a =
[[-2.35  0.52 -0.53 -4.26  1.68 -1.70 -4.41  0.09  1.84  0.09  0.73 -0.58
  -0.26 -3.86  2.01]
 [-3.91  2.54 -1.32 -3.52  0.15 -3.90 -4.36 -0.95  3.75 -0.63 -0.17 -0.13
  -0.84 -4.35  1.37]
 [ 2.05 -1.57  0.18  4.46 -0.68  1.02  5.93 -0.42 -0.90 -0.47  0.42  1.20
  -0.64  4.50 -5.22]
 [ 2.56 -0.92  0.85  2.91 -0.99  2.44  2.81  0.49 -2.60  0.39 -0.62  0.09
   0.80  2.95 -0.18]
 [ 4.03 -0.55  1.51  4.69 -2.52  4.07  3.60  0.81 -4.49  0.71 -1.83 -0.20
   1.81  4.34  1.58]
 [ 2.61  0.58  0.96  3.54 -2.69  2.59  2.02  0.41 -3.06  0.46 -2.05 -0.23
   1.55  2.79  2.23]
 [ 3.24  0.80  1.36  4.00 -3.31  3.39  1.92  0.68 -4.07  0.71 -2.68 -0.49
   2.15  3.08  3.62]
 [-3.13  3.12 -0.79 -3.41 -0.69 -2.72 -5.29 -0.45  2.28 -0.15 -1.14 -0.70
   0.22 -4.42  4.25]
 [-0.04 -2.94 -0.47  0.15  2.81 -0.73  3.35 -0.33  1.56 -0.56  2.96  1.12
  -1.96  1.47 -6.78]
 [-1.74  1.80 -0.07 -4.18  0.33 -0.70 -6.00  0.51  0.41  0.56 -0.79 -1.28
   0.95 -4.29  5.86]
 [-1.83  2.16 -0.41 -2.16 -0.75 -1.46 -3.71 -0.22  1.14 -0.02 -1.08 -0.57
   0.39 -3.00  3.55]]
a[0][0] = -2.35
a[0][7] = 0.09
a[8][8] = 1.56
a[4][7] = 0.81
a[8][3] = 0.15
a[:, 8] = [1.84, 3.75, -0.90, -2.60, -4.49, -3.06, -4.07, 2.28, 1.56, 0.41, 1.14]
a[7][8] = 2.28
a[9] = [-1.74, 1.80, -0.07, -4.18, 0.33, -0.70, -6.00, 0.51, 0.41, 0.56, -0.79, -1.28, 0.95, -4.29, 5.86]
a[3][10] = -0.62
a[3][6] = 2.81
a[0][9] = 0.09
a[7] = [-3.13, 3.12, -0.79, -3.41, -0.69, -2.72, -5.29, -0.45, 2.28, -0.15, -1.14, -0.70, 0.22, -4.42, 4.25]
a[0][10] = 0.73
a[2] = [2.05, -1.57, 0.18, 4.46, -0.68, 1.02, 5.93, -0.42, -0.90, -0.47, 0.42, 1.20, -0.64, 4.50, -5.22]
a[10][2] = -0.41
a[6][7] = 0.68
a[2][6] = 5.93
a[:, 10] = [0.73, -0.17, 0.42, -0.62, -1.83, -2.05, -2.68, -1.14, 2.96, -0.79, -1.08]
a[3][8] = -2.60
a[5][8] = -3.06
a[0][8] = 1.84
a[2][1] = -1.57
a[1] = [-3.91, 2.54, -1.32, -3.52, 0.15, -3.90, -4.36, -0.95, 3.75, -0.63, -0.17, -0.13, -0.84, -4.35, 1.37]
a[1][11] = -0.13
a[5][14] = 2.23
a[9][11] = -1.28
a[4][6] = 3.60
a[7][13] = -4.42
a[5][3] = 3.54
a[:, 13] = [-3.86, -4.35, 4.50, 2.95, 4.34, 2.79, 3.08, -4.42, 1.47, -4.29, -3.00]
a[8][2] = -0.47
a[9][7] = 0.51
a[1][3] = -3.52
a[1][12] = -0.84
a[10][4] = -0.75
a[4][2] = 1.51
a[9][4] = 0.33

B =
[[353  62  46 101 202 257 289 133 146 243 161 199   9]
 [136 497  33 439 201 134 161 281 319  65 426 203 545]
 [ 71 377  74 409 204 121 155 195 374 156 375 204 482]
 [186  23 356  52 203 183 174 229 116 292  52 205  38]
 [220 107 883 119 200 223 222  97 141 344 141 199  64]]
B[-5,0] => 353
B[0,7] => 133
B[:, -11] => [46, 33, 74, 356, 883]
B[2,6] => 155
B[-4,-3] => 426
B[-1,-1] => 64
B[-2] => [186, 23, 356, 52, 203, 183, 174, 229, 116, 292, 52, 205, 38]
B[2,-8] => 121
B[-1,10] => 141
B[0,-10] => 101
B[4,9] => 344
B[-1,-9] => 200
B[0] => [353, 62, 46, 101, 202, 257, 289, 133, 146, 243, 161, 199, 9]
B[4,7] => 97
B[-4,3] => 439
B[3,-4] => 292
B[-2,8] => 116
B[4,-7] => 222
B[:, 12] => [9, 545, 482, 38, 64]
B[1,-11] => 33

x = [ 3.04  0.88 -0.84 -7.60  1.83  7.73 -3.59 -1.60]
x[0] -> 3.04
x[5] -> 7.73
x[7] -> -1.60
x[3] -> -7.60
x[6] -> -3.59
x[4] -> 1.83

grid = ((450, 402, 378, 432, 401, 409), (403, 509, 557, 411, 400, 396), (555, 103, 645, 18, 253, 687), (463, 412, 392, 449, 475, 510), (438, 406, 415, 428, 442, 433), (483, 435, 556, 560, 421, 402), (487, 436, 525, 578, 445, 464), (499, 375, 323, 453, 410, 483), (503, 827, 5, 980, 708, 168), (668, 183, 119, 609, 531, 817), (672, 166, 105, 632, 575, 895))
Indices start at 0.
row 0 col 0 = 450
row 4 col 3 = 428
row 1 col 3 = 411
row 2 col 1 = 103
row 6 col 1 = 436
row 10 col 1 = 166
row 10 col 4 = 575
row 9 col 1 = 183
row 10 col 3 = 632
row 2 col 5 = 687
row 6 col 4 = 445
row 7 col 0 = 499
row 3 col 1 = 412
row 4 col 4 = 442
row 2 col 0 = 555
row 1 col 4 = 400
row 1 col 2 = 557
row 7 col 2 = 323
row 10 col 0 = 672
row 1 col 1 = 509
row 2 col 2 = 645
row 4 col 0 = 438
row 3 col 4 = 475
row 9 col 2 = 119
row 4 col 5 = 433
row 8 col 5 = 168
row 1 col 0 = 403
row 4 col 1 = 406
row 6 col 5 = 464
row 7 col 3 = 453

m =
4.9	-3.8	-4.1	4.7	-11.4	-11.4	-11.6	-11.6
-7.6	4.9	0.8	-12.5	9.3	9.1	9.6	9.1
-13.6	16.8	-2.4	-17.2	-10.4	-10.6	-10.6	-10.5
m[0, 0] = 4.9
m[2, 4] = -10.4
m[1] = [-7.6, 4.9, 0.8, -12.5, 9.3, 9.1, 9.6, 9.1]
m[0, 4] = -11.4
m[1, 2] = 0.8
m[1, 4] = 9.3
m[1, 1] = 4.9
m[0, 2] = -4.1
m[0, 6] = -11.6
m[1, 0] = -7.6
m[0, 7] = -11.6
m[0] = [4.9, -3.8, -4.1, 4.7, -11.4, -11.4, -11.6, -11.6]

X =
[[ 3.63 -2.13  1.25 -1.16  4.27]
 [ 6.75 -3.03  1.01  0.49  4.22]
 [ 1.61 -0.12  1.61 -3.66  0.61]
 [ 4.09 -0.57  1.26  0.95 -0.97]
 [ 5.74 -1.25 -0.51  3.79  4.16]
 [ 3.79 -0.61 -0.12 -0.14  5.54]
 [ 3.32 -1.65 -0.54  3.87  4.16]
 [ 5.12 -3.04  0.78 -2.05  3.43]
 [ 6.43 -1.28  1.22  2.34  3.88]
 [ 2.84 -3.68  0.70 -0.70  0.67]
 [-2.87  0.56  0.62  5.50  3.38]
 [ 1.61  0.06 -1.96  4.43  4.08]
 [ 5.23  0.49 -1.20  1.28  7.69]
 [ 1.62  0.58 -2.42  3.45  3.98]
 [ 0.94  0.67 -0.76  5.61  2.14]
 [ 5.61 -2.18  1.08  0.78  4.55]]
Rows and columns are counted from 0.
row 0 col 0	3.63
row 2 col 4	0.61
row 4 col 1	-1.25
row 6 col 0	3.32
row 12 col 0	5.23
row 10 col 2	0.62
row 12 col 1	0.49
row 14 col 0	0.94
row 3 col 1	-0.57
row 11 col 1	0.06
row 2 col 0	1.61
row 12 col 2	-1.20
row 5 col 1	-0.61
row 8 col 0	6.43
row 11 col 3	4.43
row 4 col 2	-0.51
row 3 col 2	1.26
row 9 col 4	0.67
row 10 col 0	-2.87
row 6 col 2	-0.54
row 3 col 0	4.09
row 1 col 4	4.22
row 7 col 1	-3.04
row 5 col 2	-0.12
row 13 col 4	3.98
row 11 col 2	-1.96
row 14 col 4	2.14
row 6 col 1	-1.65
row 8 col 3	2.34
row 2 col 1	-0.12
row 1 col 1	-3.03
row 14 col 2	-0.76
row 8 col 1	-1.28
row 10 col 1	0.56
